Below are the code and all the weights of a small trained network. Each question names an input and a class and asks about switching units off, where a switched-off unit gives its printed mean instead of its output.

import numpy as np


def w(rows, s, z=0):
    codes = np.array(rows[::2]) - 128.0
    scale = np.full(codes.shape[1], s)
    scale[-1] = z or s
    return codes * scale


def f(y):
    return y / 2 * (1 + np.tanh(0.7978845608 * (y + 0.044715 * y**3)))


def log_softmax(a):
    a = a - a.max(-1, keepdims=True)
    return a - np.log(np.exp(a).sum(-1, keepdims=True))


def net(x, mask):
    res = np.array(x, float).reshape(1, 5) / 4 @ E
    y = f(res @ A[0][:, :-1].T + A[0][:, -1])
    res = res + np.where(mask, y, B[0][:, -1]) @ B[0][:, :-1]
    return log_softmax(res[-1] @ U[:, :-1].T + U[:, -1])


A, B = {}, {}
E = w([
[129,128,129],'x0',
[103,236,50],'x1',
[230,195,141],'x2',
[97,200,252],'x3',
[129,128,129],'x4',
],0.016)
A[0] = w([
[235,155,165,25],'n0',
[129,86,82,150],'n1',
[89,86,233,112],'n2',
[185,111,59,95],'n3',
[111,201,209,107],'n4',
[113,192,181,7],'n5',
[162,116,218,155],'n6',
[225,60,181,151],'n7',
[252,165,120,136],'n8',
[114,193,174,178],'n9',
],0.017,0.018)
B[0] = w([
[2,11,136,182],'n0',
[96,104,83,201],'n1',
[137,175,204,231],'n2',
[144,180,212,199],'n3',
[83,33,47,251],'n4',
[197,183,40,176],'n5',
[192,232,158,225],'n6',
[76,34,24,230],'n7',
[197,214,131,240],'n8',
[80,65,168,252],'n9',
],0.012,0.019)
U = w([
[101,17,114,137],'0',
[152,115,4,246],'1',
[181,184,210,1],'2',
],0.015,0.0049)

Each question gives the input, the list of numbers given to net, and the class t.
The units are the neurons (one row each of A and B). Each row of codes is followed by its name. A weight is (code - 128) times the scale printed after its matrix; where a second scale follows, it is the last column's (A, B and U).
mask holds one flag per neuron, in row order. A switched-off neuron (its flag False) gives its mean, the last column of its row in B, instead of its output. The means were averaged over made-up inputs and are rounded, as every weight is.
A unit's drop is (log p(t) with every unit on - log p(t) with that unit switched off) / (log p(t) with every unit on - log p(t) with every unit switched off).
most important unit: the unit with the biggest drop
top k neurons: the k neurons with the biggest drops, biggest first
drop of u: that unit's drop, to one decimal
input [-3,7,0,4,-3], class 0: top 4 neurons : (n9 n8 n6 n4)
input [8,8,8,-8,-7], class 2: most important unit : n3
input [3,-7,2,8,8], class 0: top 2 neurons : (n7 n4)
input [6,5,6,8,-2], class 1: top 2 neurons : (n5 n4)
input [1,-8,6,7,8], class 0: top 3 neurons : (n7 n0 n4)
input [3,-1,3,5,-5], class 0: top 3 neurons : (n4 n9 n0)
input [-4,1,5,-3,7], class 2: top 3 neurons : (n4 n3 n8)
input [-6,7,6,5,6], class 1: top 2 neurons : (n5 n8)
input [6,-4,1,-6,-7], class 1: top 2 neurons : (n9 n0)
input [6,-5,8,2,-5], class 0: top 2 neurons : (n0 n7)
input [5,-6,-5,6,-1], class 2: top 2 neurons : (n2 n6)
input [-3,7,-5,4,1], class 0: top 3 neurons : (n9 n8 n6)
input [0,1,8,7,8], class 1: top 3 neurons : (n5 n8 n6)
input [1,1,-5,-2,2], class 1: most important unit : n9
input [-6,8,4,6,5], class 1: drop of n5 : 5.1
input [-6,-5,3,-2,1], class 1: drop of n9 : 0.4
input [-1,4,-2,4,-7], class 0: drop of n8 : 0.1
